Below is a small trained network, with its code and all its weights. Each question gives an input and a class and asks what happens when units are switched off, that is, made to give their printed mean instead of their output.

import numpy as np


def w(rows, s, z=0):
    codes = np.array(rows[::2]) - 128.0
    scale = np.full(codes.shape[1], s)
    scale[-1] = z or s
    return codes * scale


def norm(h):
    return h / np.sqrt((h * h).mean(-1, keepdims=True) + 1e-5)


def f(y):
    return np.maximum(y, 0)


def log_softmax(a):
    a = a - a.max(-1, keepdims=True)
    return a - np.log(np.exp(a).sum(-1, keepdims=True))


def net(x, mask):
    res = np.array(x, float).reshape(1, 4) / 4 @ E
    u = 0
    for l in range(3):
        y = f(norm(res) @ A[l][:, :-1].T + A[l][:, -1])
        res = res + np.where(mask[u : u + 4], y, B[l][:, -1]) @ B[l][:, :-1]
        u += 4
    return log_softmax(norm(res)[-1] @ U[:, :-1].T + U[:, -1])


A, B = {}, {}
E = w([
[113,121,98,139,109,79,159,74,242,154,85],'x0',
[169,73,128,46,70,110,150,147,91,241,175],'x1',
[108,164,125,94,32,104,65,222,138,128,61],'x2',
[98,109,91,98,60,168,254,164,122,59,161],'x3',
],0.0062)
A[0] = w([
[196,70,125,103,107,116,117,109,151,163,146,152],'0.n0',
[131,104,103,152,139,188,208,69,128,150,147,64],'0.n1',
[157,121,100,93,105,103,191,89,253,150,101,1],'0.n2',
[149,51,51,144,74,160,240,162,162,78,145,19],'0.n3',
],0.0059,0.0051)
B[0] = w([
[127,121,64,138,150,107,106,166,154,58,180,249],'0.n0',
[126,103,160,55,141,163,120,175,180,143,77,214],'0.n1',
[199,141,157,254,109,85,169,129,59,211,30,207],'0.n2',
[64,181,105,115,56,176,92,15,77,113,188,254],'0.n3',
],0.0086,0.0037)
A[1] = w([
[82,152,149,87,16,134,143,198,139,156,45,142],'1.n0',
[86,187,121,189,175,201,145,146,162,3,87,23],'1.n1',
[198,75,156,111,204,184,222,35,136,131,163,31],'1.n2',
[161,91,206,120,109,220,117,157,34,73,172,2],'1.n3',
],0.0061,0.0041)
B[1] = w([
[79,53,184,69,220,201,129,130,151,130,117,255],'1.n0',
[180,115,57,179,112,68,126,170,186,86,183,211],'1.n1',
[63,55,162,59,136,179,2,215,146,138,35,210],'1.n2',
[176,195,184,176,144,108,226,88,76,209,42,208],'1.n3',
],0.0079,0.0051)
A[2] = w([
[111,94,99,182,81,94,138,56,197,181,57,5],'2.n0',
[206,177,149,150,151,138,123,172,48,131,96,13],'2.n1',
[155,176,175,105,136,61,2,54,134,164,167,17],'2.n2',
[210,56,86,51,85,107,169,184,90,201,199,107],'2.n3',
],0.0079,0.0029)
B[2] = w([
[178,166,204,100,147,92,181,205,20,159,145,221],'2.n0',
[152,124,184,110,117,39,166,138,146,255,87,195],'2.n1',
[62,153,86,72,54,218,215,40,50,61,207,215],'2.n2',
[158,166,76,243,163,79,90,118,211,40,117,253],'2.n3',
],0.009,0.0056)
U = w([
[220,215,237,155,118,38,227,163,39,244,9,74],'0',
[21,190,47,32,12,224,188,14,50,57,238,112],'1',
[210,147,20,228,150,34,41,185,248,24,179,2],'2',
[18,26,204,1,208,237,10,212,214,164,39,237],'3',
],0.0095,0.0021)

Each question gives the input, the list of numbers given to net, and the class t.
The units are the neurons (one row each of A and B). Each row of codes is followed by its name. A weight is (code - 128) times the scale printed after its matrix; where a second scale follows, it is the last column's (A, B and U).
mask holds one flag per neuron, layer by layer. A switched-off neuron (its flag False) gives its mean, the last column of its row in B, instead of its output. The means were averaged over made-up inputs and are rounded, as every weight is.
A unit's drop is (log p(t) with every unit on - log p(t) with that unit switched off) / (log p(t) with every unit on - log p(t) with every unit switched off).
The circuit of an input: a set's keep is (log p(t) with only the set's units on - log p(t) with every unit switched off) / (log p(t) with every unit on - log p(t) with every unit switched off). Starting from all 12 units, units are removed one at a time, each time the one whose removal leaves the highest keep (on an exact tie, the one counted first), for as long as the keep stays at least 0.8.
units of the circuit, in order: the units of the circuit, biggest drop first
unit that matters most: the unit with the biggest drop
k most important neurons: the k neurons with the biggest drops, biggest first
top k neurons in layer l: the k neurons of layer l with the biggest drops, biggest first
drop of u: that unit's drop, to one decimal
input [2,1,7,-4], class 3: 2 most important neurons -> 1.n0; 0.n3
input [-8,-4,-8,3], class 0: 3 most important neurons -> 1.n3; 1.n0; 2.n1
input [-1,8,-6,7], class 2: 2 most important neurons -> 2.n3; 2.n2
input [-4,-8,-7,5], class 2: 2 most important neurons -> 1.n1; 1.n0
input [5,8,-8,-3], class 2: unit that matters most -> 2.n3
input [-2,3,-3,-4], class 1: 2 most important neurons -> 2.n2; 1.n1
input [-6,7,-2,5], class 2: top 2 neurons in layer 0 -> 0.n2; 0.n0
input [-4,4,6,-3], class 3: 2 most important neurons -> 1.n0; 1.n1
input [8,-3,8,8], class 0: top 2 neurons in layer 2 -> 2.n0; 2.n2
input [-6,6,-3,3], class 0: 2 most important neurons -> 1.n3; 2.n1
input [7,8,-3,7], class 2: 2 most important neurons -> 2.n3; 0.n0
input [8,-8,6,-3], class 0: 3 most important neurons -> 2.n0; 0.n0; 2.n3
input [-7,-7,6,3], class 0: top 2 neurons in layer 2 -> 2.n1; 2.n3
input [-3,-4,-7,3], class 3: unit that matters most -> 1.n2
input [2,5,-5,4], class 2: 4 most important neurons -> 0.n0; 2.n3; 1.n0; 2.n2
input [-6,7,2,4], class 2: 4 most important neurons -> 2.n3; 0.n2; 2.n0; 0.n0
input [7,7,-3,4], class 0: 2 most important neurons -> 0.n2; 2.n0
input [-1,-1,-5,4], class 3: top 2 neurons in layer 0 -> 0.n1; 0.n0
input [-8,-8,-4,-4], class 0: top 2 neurons in layer 1 -> 1.n3; 1.n0
input [4,1,-6,4], class 3: units of the circuit, in order -> 1.n2
input [6,5,-7,6], class 3: top 2 neurons in layer 1 -> 1.n2; 1.n3
input [7,1,4,-8], class 1: top 2 neurons in layer 2 -> 2.n2; 2.n1
input [2,0,7,-7], class 1: drop of 1.n2 -> 0.4
input [-5,4,-5,-7], class 1: drop of 2.n2 -> 1.5
